[[ -7  14]
 [ -2  22]
 [ 41 -51]
 [-33  22]
 [-47  53]
 [ -8   0]
 [ 49 -10]
 [ 36 -30]]
:
[[-47  53]
 [-33  22]
 [ -8   0]
 [ -7  14]
 [ -2  22]
 [ 36 -30]
 [ 41 -51]
 [ 49 -10]]

[[-20 -31  -6 -28 -22 -16  -6]
 [-34 -42 -14 -52 -34 -31  -6]
 [  2  -6  25   7  17   0  20]
 [ -2  -1  31  -4  22 -16  45]
 [ 18  -4  23  21  12  15  -2]]
:
[[-34 -42 -14 -52 -34 -31  -6]
 [-20 -31  -6 -28 -22 -16  -6]
 [ -2  -1  31  -4  22 -16  45]
 [  2  -6  25   7  17   0  20]
 [ 18  -4  23  21  12  15  -2]]

[[ 10  51   2   4   3 -28 -25   4   6 -32 -13   8 -22]
 [ -2  -6   7  10 -25  42  -3  -1 -52  13 -14 -18  17]
 [ -3 -46   2  11  15  45  -5  -2 -15   6  17 -19  23]]
:
[[ -3 -46   2  11  15  45  -5  -2 -15   6  17 -19  23]
 [ -2  -6   7  10 -25  42  -3  -1 -52  13 -14 -18  17]
 [ 10  51   2   4   3 -28 -25   4   6 -32 -13   8 -22]]

[[-17 -25 -24  27  -6 -16  -3  16 -11   0]
 [  4  -9 -20   3  14 -24 -21  -9   4 -12]
 [-12 -22 -26  -4  -9  12   1   5   2  27]
 [  3 -20   6  -5 -22  -1  17  28   6  22]
 [ -7 -42 -20  -7  -5 -10  -7  13 -21  25]]
:
[[-17 -25 -24  27  -6 -16  -3  16 -11   0]
 [-12 -22 -26  -4  -9  12   1   5   2  27]
 [ -7 -42 -20  -7  -5 -10  -7  13 -21  25]
 [  3 -20   6  -5 -22  -1  17  28   6  22]
 [  4  -9 -20   3  14 -24 -21  -9   4 -12]]

[[ 31  -7 -47  -2 -28  12   3]
 [ 21   0  55 -13  -8  37  25]]
:
[[ 21   0  55 -13  -8  37  25]
 [ 31  -7 -47  -2 -28  12   3]]

[[ 10 -34 -15   7   5  -8   8  18   7 -20  -5 -14  19]
 [ 15   0 -20 -13 -18 -17  -1   4 -18  39  -6  13  17]
 [  5  -2  17  -4  15  11  -5 -23  22 -27   9 -28 -30]
 [ 40 -19  25 -18   1  -1   2   4  16  -8 -19 -12  -8]]
:
[[  5  -2  17  -4  15  11  -5 -23  22 -27   9 -28 -30]
 [ 10 -34 -15   7   5  -8   8  18   7 -20  -5 -14  19]
 [ 15   0 -20 -13 -18 -17  -1   4 -18  39  -6  13  17]
 [ 40 -19  25 -18   1  -1   2   4  16  -8 -19 -12  -8]]

[[-20 -10 -20 -17 -13 -19   2  18   6 -23  -3  -7]
 [  2  18  19  10  26   0  -9   9   7  17 -13  -5]
 [-29   9  40 -17  -6 -10  15 -46  48 -41 -21  11]
 [  8   6  11 -13   1  -7  13 -12   0  -4  13   0]
 [ 22 -10 -11  26 -10  27 -35  18 -29  22   7 -40]
 [ 25  11  31  14  -8  19 -21 -32 -20  26  18 -13]
 [ 11  -6 -11  -1  34   5   8  15  -2  27  27   0]]
:
[[-29   9  40 -17  -6 -10  15 -46  48 -41 -21  11]
 [-20 -10 -20 -17 -13 -19   2  18   6 -23  -3  -7]
 [  2  18  19  10  26   0  -9   9   7  17 -13  -5]
 [  8   6  11 -13   1  -7  13 -12   0  -4  13   0]
 [ 11  -6 -11  -1  34   5   8  15  -2  27  27   0]
 [ 22 -10 -11  26 -10  27 -35  18 -29  22   7 -40]
 [ 25  11  31  14  -8  19 -21 -32 -20  26  18 -13]]
---
[[-40 -13  24]
 [ -9  36   0]
 [-16 -15 -30]]
:
[-40  36 -30]

[[ 23  21]
 [ -8  37]
 [ 47 -13]
 [ 14 -12]
 [  7  -3]]
:
[23 37]

[[-16  20  39]
 [-23 -20 -14]
 [ 15  45  15]
 [ 50   2  -6]]
:
[-16 -20  15]

[[ 41  41]
 [ -1 -17]
 [  6   9]
 [-35  -3]
 [ 17  27]]
:
[ 41 -17]

[[ -8  -3 -32 -42]
 [-22 -23  -3 -22]
 [ -7  -6 -16  -5]
 [ -2  -3   9  20]
 [ 14  17   2  19]]
:
[ -8 -23 -16  20]

[[  0  51  -1  -2  17]
 [ -7  -8  -6  16  13]
 [-19  27  -2  15 -35]]
:
[ 0 -8 -2]

[[  5   5  48 -46]
 [ 52  51   6 -24]]
:
[ 5 51]
